The rows lie along a hidden order. The number after each row says roughly how far along it the row is, from 0 to 12. A new part has a new order.
In the rows, zero is written as 128.
[ 93 110 164 134 123 128 152 149 134 152  47 156 149 125 156 166 138 185
 148 139  97 166  61 129 105 109 159 161 156 171 199 112 151 139 102  80
 107 125 112 141 135 114 143 148 148 149 147 154  99  83 135 106 137 109
 108 102  97 131 123 130 116 116 107 206 118 117 134 148  78  99 156 170
  98 121 134 120 123 146 113  96 195 147 138 156  98 232 109 133 178  91
 193 149 139 104 112  74 147 166  88  97 132 142  95 111 164 111 132 104
 151  55 119 112 143 130 113 117 157 105 119  96  95 174 198 201 142 143
 148 132 151 132 107 102 102 119 107 127 137]	5
[128 148 167 105 128 126 116 145 118 180  89 139 109 122 136 110  73 151
 130 115  90 128  95  85 120  74 107 148 143 143 133  87 138 131  83  91
 127  99  81 150 140 138  88 133 106 110 111 108 102  87 175  92 134 106
  94 108 115 109 124 143 109 111 116 176 147 134 143  43 115 112 115 123
 198 128 137 136 157 116 142 116 162 101 130 100 101 181 126 127 177 108
 152 149 141 140 140  71 112 248 192 134 112 176 136 114 159 136 161 125
 140 102 120  98 157 114 118 130 138 108 107 107  90 145 193 170 125 147
  81 129  95 141  88 129 110 149 129 135 106]	7
[ 77  83 130 123 132 135 168 146 141  99  41 135 132 125 151 108 200 146
 145 104 101 175 108 210 135 167 146 146 169 103 176 107 127 121 158 140
 102 129 127 119 139 113 156 129 141 161 125 157  89 108 120 138 143 100
 144 121 116 149 108 130 131 113 124 108 110 125  97  37  80 110 132 113
 171 145 112  99  78  72 125 142 167 116 115 155 150 197 113 136 152 124
 156 128 121  99  95  98 113 122  87  97 131 130 112 100 115 113 132 126
  99 135 171 111 154 148 141 145 113 130 138  97 148 160 143 136 147 140
 136 150 141 120  94 103 196 111 145 169 105]	3
[113 101 178 114 145 132 157 147 141 156  46 151 132 120 162  71 154 166
 138 117  84 148  85 160 118 114 119 172 172 137 172  98 131 133 121 100
 114 111  99 134 142 123  72 149 129 130 114 122  28  67 135 100 129  60
 125  81 114  97 148 138 117 114 116 154 116 134 113  70  82  94 145 115
 220 144 132 138 123  92  97 115 207 125 117 138 131 239 116 141 166 140
 181 130 152 103  59  64 125 203 164 116 138 158 119 106 146 149 173 109
 131 113 154 122 169 124 116 137 138 120 111  73 133 171 139 181 144 142
 122 166 108 125  75 107 163 127 120 142  86]	10
[126 126 124 114 134 123 122 138 131 139 118 143 120 126  99 153  92 145
 125 125 106 130 107  93 122  96 115 135 129 136 132 104 139 130 106 120
 126 117 116 144 141 153  89 137 118 131 120 118 132 100 155 113 131 103
 117 131 111 127 124 134 126 131 125 139 126 123 128  94 123 124 131 127
 142 137 134 115 152 140 143 119 140 127 122 128 117 156 117 124 156 104
 108 136 133 136 134  98 114 206 153 129 103 146 130 108 128 141 141 131
 139 122 124 131 137 124 121 133 133 121 119 108 100 134 144 150 127 135
 118 139 117 137 110 134 123 135 140 130 115]	4
[132 187 139 154 142 120 116 113 122 118 153 153 122 101 137 146  74 160
  97 134 113 110 139  39 111  92  67 124  95 151 135 107 145 149  98 108
 118 116 106 162 147 139  76  92 127 102 122 128 142 124 122 115 103 139
 165 150 110 107 151 133 132 140 122 155 151 136 137 126 145 123 155 152
 137 119 126 134 181 151 139  76 109 146 178 101 115 120 139 132 138 132
  98 120 142 121 114 119 158 121 128 166 133 147 166 186 144 134 130 121
 153 160  96 140  98 141 129 156 119 142  87 130 142 126 155 167 128 125
 120 128 145 138 116 146  98 122 119  92 101]	6
[134 102  97 138 137 125 150 110 153  36 149 157 145 111 123 142 173 113
 104 137 151 119 168 140 127 189  92 108  94  91 102 147 113 136 180 180
 132 156 187 123 137 132 114 100 160 162 115 130 152 167  74 171 117 126
 180 154 115 136 150 110 168 163 143  47 131 138  75 166 130 133 152 101
 100 141 110 112  99 115 130 141 114 149 103 168 180  65 121 145  74 174
 100  77 118 102  96 183 126  48  88 134 156  96 121 151  84 155 119 146
 119 205 165 165 114 156 144 162 113 154 152 107 171 117   1  78 148  89
 175 168 170 125 143 123 197 103 160 123 135]	1
[108 174 143 170 147 115 122 130 129 151 141 136 126 113 155 172  74 182
 137 140  93 139  96  60 106  78 110 151 109 182 190 100 171 137  48  78
 103 106  87 177 141 142  95 129 131 100 155 154 122  93 151  90 112 135
 129 146 114 113 128 135 113 123 110 194 137 103 163 149 123 124 159 202
  93 111 152 102 193 194 130  75 127 171 225 107  72 167 136 110 154  87
  87 152 151 133 118  89 173 146 101 156  91 153 170 167 173  83 110  98
 160  80  62 129  86 118 105 126 155 125  55 148  98 148 233 223 122 144
 126  99 138 135 128 142  45 122  90  91 117]	6
[140 228 118 130 141 125 110 126 123 161 135 134 121 130 121 130  80 126
 122 113 123 105 154 125 125 106  87 106 123 140  98 105 125 126 115 123
 143 113 121 142 134 140  92 113 117 113 103 114 140 128 135 127 125 117
 145 132 131 120 128 140 128 131 134 130 141 130 132  63 143 130 122 107
 185 134 124 143 160 109 146 122 111 112 140 107 125 107 133 130 137 128
 115 124 133 134 134 143 124 160 148 151 122 139 148 132 132 143 140 129
 130 173 130 129 137 133 127 145 119 137 124 129 128 110 138 144 128 112
 104 130 115 134 111 146 132 136 138 133  90]	5
[ 92 122 156 128 139 131 167 143 130 101  63 155 134 106 143  87 180 126
 138 122  97 139 123 178 127 121 115 133 126 116 141  90 128 155 145 126
 119 123 149 135 145 131  77 103 140 150  97 149  79 106 111 138 131  90
 151 116 118 125 138 133 138 117 125 125 119 143 106  37  85 107 162 101
 225 146 116 128  74  48 135 143 175 128 127 134 149 215 112 139 137 150
 170 102 123  86  77  92 124 140 134 118 159 139 115 130 122 111 158 115
 128 180 181 116 162 149 133 175 112 141 115  74 191 154  81 157 165 107
 126 177 142 128  93 112 223 116 150 156  90]	8
[174 142  92 108 118 120  85 114 114 134 184 116 112 139  98 155  48 117
  76 120 157 105 131  25 115 129 139 125 128 148 107 153 128  97 103 136
 141 136  93 124 116 127 165 137 103 113 145  99 217 147 136 122 129 187
 109 131 129 126 113 123 124 134 130 111 171 117 143 216 189 149  98 141
  79 120 136 136 173 203 140 121  86 118 104 113 109  34 146 125 112 109
  76 157 134 181 196 152 121 156 147 144  89 142 157 146 124 193 118 154
 118  84  85 136 110  96 122  83 116 113 134 165  60  92 165 104  81 139
 121  97 112 146 166 145  43 154 133 105 174]	0
[ 88 105 156 125 126 126 150 155 130 127  94 141 136 118 162 150 148 154
 146 148 101 166  89 117 121  97 143 153 126 147 171 125 148 142 107 105
 105 116 127 144 138 143 116 145 134 141 142 150  85  88 152 106 132 106
 102 126 102 129 126 128 120 121 113 165 116 121 141 109  80 113 142 158
 105 131 134 104 116 142 124 123 173 143 145 143 101 243 113 116 152  98
 139 141 132 111 105  71 134 182 111 108 116 133 113 105 138  94 130 114
 141  94 119 109 132 131 119 132 143 111 110 114 117 165 168 195 142 144
 131 143 133 130 100 114 128 119 114 131 127]	5
[143 202 184 100 137 126  98 144  86 248 115 124 112 126 121  49  41 101
 127 130  94  87  94  55 118  31 120 140 133 190 106  86 148 141  42  53
 143  72  59 166 126 150  15 126  81  76 100  95  76  74 176  65 125 128
  78  87 150  88 139 156  92  93 112 216 162 131 178  44 138 113 126 127
 244 125 154 183 172 107 142 128 161 108 162  58  76 162 143 123 176 121
 164 155 156 152 133  52 133 255 246 159 116 196 147 141 169 127 188  94
 163  99  95  98 153  87  88 125 128 106  79 118 111 125 225 204 119 122
  37 121  56 149 103 143  73 168 113 132  90]	12
[104 152 191 133 132 126 144 142 124 168  93 140 126 107 156 111  95 165
 141 146  87 138  84  80 121  81 123 155 134 163 172 101 152 151  73  75
 101  94  82 156 138 131  75 126 118 102 130 127  71  89 158  81 122 112
 103 115 120  99 145 141 102 112 106 210 136 133 160  90 102 107 146 162
 151 120 141 130 147 136 122  96 181 144 178 102  88 192 128 119 166 118
 162 149 151 123 106  56 148 197 171 147 131 164 134 139 172  90 146  98
 153  81  96 111 123 118 108 132 152 109  81 114 109 152 199 208 135 157
 101 126 115 137 102 121  86 129  99 112 101]	9

Part 2:
[159 138  93 127 143 122 130 135 134 123 124 120 128 136 123 128 130 119
 119 162  95 124 124 132 117 131 130 126 126 129 109 127 126 131 119 132
 128 110 135 124 123 135 140 131 125 133 135 130 124 156 127 140 133 128
 139  88 150 126 121 134 133 129 121 122 117 127 129 127 127 146 133 132
 115 123 130 117 131 126 139 141 132 133 123 117 128 124 134 130 119 149
 132 115 123 130 143 119 117 147 134 127 137 122 126 119 126 122 125 137
 156 114  88 138 144 125 124]	5
[107  96 237 123 179 176 131 111 135 148 131 135 126 141 119 122 107 100
 120  10 166 101 164  95  86 116 115 127 128 132 126  93 129 110 154 127
 137  71 116 142 108 122 133  54 137 121 153 139 152  98 146 152  99 106
 148 116 128 122 153 121  97 130 132 134 100 134 139 146  87 148 111 171
 108 130  81 136  96 135 100 101 127 123 148 147 128 133 105 136 161 179
 122 175 127 114 216 113 153 183 120 119  41 127 139 149 137 124 123 117
  88 116  92 145 142 113 105]	8
[178 110 181 125 174 176 155 125 126 148 121 112 120 120 116 121 133 105
  90  70  86 108 137  86  87 137 117 130 123 129 130 104 129 103 131 146
 141  57  90 139 129 127 177  95  93 116 133 138 159 152 155 144 129 135
 136  64 134 132 150 114 129 121 131 139  50 138 157 122 164 205  83 137
  94 129  75 110  57 133 102 112 141 131 129 147 120 124 111 132 136 147
 122 148 107 114 181 110 131 175 107 123  87 131 147 144 116 119 125 129
 132  97 125 139  86 122 118]	8
[126 166  20 133  99 107 107 140 135 108 124 124 128 120 129 138 116 131
 105 249  72 134  82 166 119 139 137 124 127 125 103 149 125 157  93 122
 120 197 177 100 123 140 147 171 103 134 124 120  86 176 110 123 154 131
 126  85 139 126 102 140 136 131 120 113 144 111 115 124 166 119 190 114
 149 120 155 109 152 116 166 164 128 138 109  85 136 121 153 126  95  92
 140  70 127 160 109 112 111  99 152 137 221 121 118 115 116 108 126 160
 171 128  87 122 174 133 109]	2
[179  78 245 121 255 189 183 117 110 169 120 123 120  96 116 109 146 109
  83   1  95 108 150  70 102 144 119 137 123 127 157  98 135  85 148 150
 150   5  47 167 144 118 174  66 100 109 128 138 191 136 176 136 119 140
 131  89 118 138 174  92 130 115 139 156  60 153 163 118 176 234  22 124
  94 137  27 114  27 138  68  89 144 122 135 182 117 128 100 132 147 172
 114 188 104  98 213 111 147 185  78 126  26 143 143 153 114 136 133 107
 113  89 180 137  17 126 133]	12
[169  95 249 123 192 177 163 119 120 154 124 118 124 124 115 119 133 104
  95  24 107 109 149  80  84 135 121 131 125 128 135  96 130  96 136 141
 141  50  89 154 130 122 166  84 111 113 138 139 166 133 158 144 115 127
 136  77 131 133 154 107 121 122 136 146  78 146 152 123 143 184  57 143
  93 130  67 117  57 132  89 100 137 125 137 160 121 127 107 135 145 174
 119 169 123 108 211 115 137 182 100 122  41 129 146 145 118 133 126 113
 116  90 120 140  74 121 123]	9
[142 180   1 135  92  80 109 149 137  90 123 119 133 147 132 144 126 129
 128 255  74 144  78 187 133 138 145 123 127 126  90 164 122 169  93 128
 112 188 184  94 125 148 126 179 125 138 119 119  76 177 100 126 156 132
 131 114 150 128  77 154 141 134 115 100 158 105 109 116 160  95 188 115
 138 117 190 113 191 114 186 180 127 140 105  76 136 119 163 126  83  85
 143  41 135 150  76 126  93  87 161 136 246 115 115 104 119 112 126 159
 185 136  80 125 201 135 126]	0
[171  96 255 122 225 158 181 114 108 151 120 133 131 138 111 101 134 105
  98   1  76 103 141  77  62 143 133 131 129 121 131  83 127  89 133 130
 136  47  57 160 135 124 140  62 150 109 136 136 185 126 170 148 103 117
 154  74 138 136 146 102 115 122 156 158  76 154 148 115 168 171  36 152
  84 124  90 109  83 126  70  80 137 120 146 168 125 127  99 142 144 194
 117 180 124 101 255 112 137 215 101 116   1 128 142 141 114 153 130 103
 117  73  82 136  41 121 122]	11
[150 135 106 128 133 139 125 134 142 126 124 119 122 123 119 125 123 115
 101 172  97 123 119 126  92 132 125 127 125 129 113 126 128 131 119 133
 129 133 140 122 121 135 155 132  96 130 134 129 127 158 134 134 140 130
 134  73 137 126 130 127 131 130 120 118 118 123 134 128 154 155 131 129
 119 125 123 113 107 125 149 140 131 134 122 117 128 124 130 130 116 127
 131 118 114 136 141 109 124 146 127 132 149 125 131 131 118 114 126 143
 152 117 100 133 138 126 114]	5
[152 112 151 125 180 146 139 128 131 137 126 119 126 136 115 126 132 110
 122 117 117 113 144 103 116 126 119 129 124 132 120 115 127 109 134 142
 130  81 115 143 122 129 140 112 122 127 140 134 141 130 138 146 127 128
 145  96 139 127 136 131 130 128 120 122 123 132 138 130 125 170 114 144
  95 128 108 123 100 131 122 124 133 130 130 134 123 126 117 133 134 156
 126 131 115 114 158 122 130 167 119 124 100 125 138 135 129 120 124 125
 131 110 118 141 124 122 128]	6
[162 133  83 126 118 128 131 134 135 125 124 120 129 141 121 130 137 113
 122 170  92 123 127 107 118 124 130 127 125 131 105 129 127 129 123 134
 128 104 124 130 126 133 145 125 123 133 135 130 136 144 129 142 136 130
 146  90 144 127 123 132 136 130 122 117 126 126 131 124 141 151 137 135
  92 125 144 119 119 126 136 137 135 137 121 124 127 124 130 130 118 148
 131 125 116 120 141 123 113 145 135 126  60 125 131 127 125 113 124 133
 152 117 107 140 136 124 131]	5
[170 104 163 124 178 158 144 126 130 150 125 122 127 137 117 124 138 105
 112 105 114 108 147  92 106 128 117 130 124 132 127 111 129 109 137 146
 137  59 104 140 126 129 143 103 113 127 141 135 152 138 143 146 126 132
 146 109 139 130 142 118 129 126 126 129  87 138 147 124 124 183 103 140
  82 130 107 121  73 134 122 121 135 130 130 145 122 127 114 131 136 164
 123 152 112 103 186 123 131 170 106 123  76 127 141 146 128 124 124 123
 132 104 137 148 108 120 130]	7
[172 119 149 126 161 163 153 130 130 143 121 111 121 122 116 126 129 109
  90 110  89 113 121 118  87 137 123 127 124 129 119 110 127 119 122 140
 136  82 108 131 125 130 172 114  94 115 138 133 143 155 140 142 133 134
 140  79 138 131 140 124 130 125 127 129  90 133 144 124 162 178 104 133
 102 127  94 105  93 129 117 129 138 133 123 131 123 123 119 132 127 146
 126 131 112 118 169 108 130 169 121 129 102 123 143 135 111 118 123 135
 136  97  96 139 117 125 113]	6
[166  86 244 122 203 174 193 112 107 166 121 130 125 106 112 101 139 110
  84   1  95 110 142  73  82 142 125 136 127 124 152  81 133  80 141 139
 144  21  49 167 141 117 163  67 125 104 133 138 188 135 188 142 104 129
 138  90 128 136 170  92 121 118 153 165  68 150 161 120 168 215  24 137
  92 131  47 117  37 135  64  68 141 118 143 170 121 126  97 136 147 183
 115 193 116 105 239 114 149 202  85 120   1 140 147 152 114 150 133 102
 109  77 141 137  36 124 129]	12
[150 125  84 127 119 142 127 140 134 134 124 116 121 110 122 139 128 117
 113 168 110 123 127 118 119 132 121 129 123 132 121 128 129 126 127 141
 136 120 131 122 125 132 168 134  94 138 132 128 128 157 134 132 143 137
 125  83 134 127 131 128 139 127 112 118 118 133 134 127 148 164 133 123
 111 130 109 114  95 130 126 143 135 136 119 119 125 124 129 127 118 126
 131 115 110 132 106 116 127 135 121 133 163 124 134 130 121 109 126 141
 151 129 129 138 118 127 126]	5
[151 115 152 125 171 157 134 128 135 141 124 118 123 127 119 130 131 113
 108 107 116 114 144  93 108 130 115 129 124 133 123 117 129 119 134 149
 135  90 111 136 123 127 149 114 103 128 141 133 146 140 137 143 132 131
 135  87 133 127 140 125 130 129 121 122 106 133 140 129 137 171 115 138
 103 130  97 126  92 131 132 132 135 132 130 135 123 127 118 130 133 154
 127 117 112 120 150 118 130 157 114 128 116 126 138 141 128 113 123 128
 133 115 128 143 117 122 122]	6
[194  90 217 124 190 170 172 126 119 154 120 113 125 126 111 119 145 101
  95  47  83 111 137 103 102 142 121 132 123 129 133 107 129  90 134 153
 143  32  77 156 135 128 169  80 105 113 134 137 179 149 157 157 127 138
 140  72 134 136 151 108 132 120 135 140  75 144 154 114 166 205  39 136
  77 130  74 112  63 134  98 109 143 128 128 158 118 124 109 133 133 163
 120 163 106  96 182 120 133 197  95 124  58 130 150 143 115 128 125 117
 133  92 143 143  65 124 132]	9
[177 136 115 128 171 123 135 137 133 129 121 113 124 123 118 129 134 113
 106 172  89 127 118 124 108 136 126 128 124 130 112 129 128 125 116 141
 130  68 124 125 128 134 159 129  94 122 129 129 134 166 130 138 139 137
 136  73 140 130 126 131 139 126 119 121 111 127 139 121 161 127 128 123
 105 125 122 111 104 125 146 141 138 137 116 120 126 123 128 129 117 131
 131 107 112 128 129 110 118 142 125 130 137 123 134 124 114 120 125 139
 151 107 113 137 130 127 126]	5
[128 177   1 135  86  74  93 148 140  89 129 122 134 149 136 155 127 135
 147 255 104 144  89 181 157 125 143 123 127 130  89 173 123 174 103 133
 109 179 193  99 122 144 112 187 125 152 124 119  85 159  90 126 156 134
 127 138 145 122  81 161 142 138 112  97 173 107 105 121 128  67 193 118
 134 121 223 126 216 119 197 176 123 139 107  79 136 121 165 123  91  88
 145  72 141 141  57 138  94  82 160 133 240 116 111 107 133 113 125 152
 180 147 106 128 214 133 134]	0
[203 117 203 126 197 185 181 125 114 148 116 107 120 114 108 110 138  98
  63  67  23 105 111 101  56 153 125 129 125 123 126  96 127 100 114 145
 138  61  72 140 135 129 190  84  85 103 128 137 163 179 166 141 131 137
 141  32 140 140 146 101 130 115 142 150  63 142 161 108 217 215  50 129
  89 125  66  97  43 124 104 114 143 130 123 153 118 120 112 135 129 155
 124 149 105 114 207 101 130 198 107 126  77 126 156 138 100 129 126 132
 145  69  94 132  48 128 112]	9
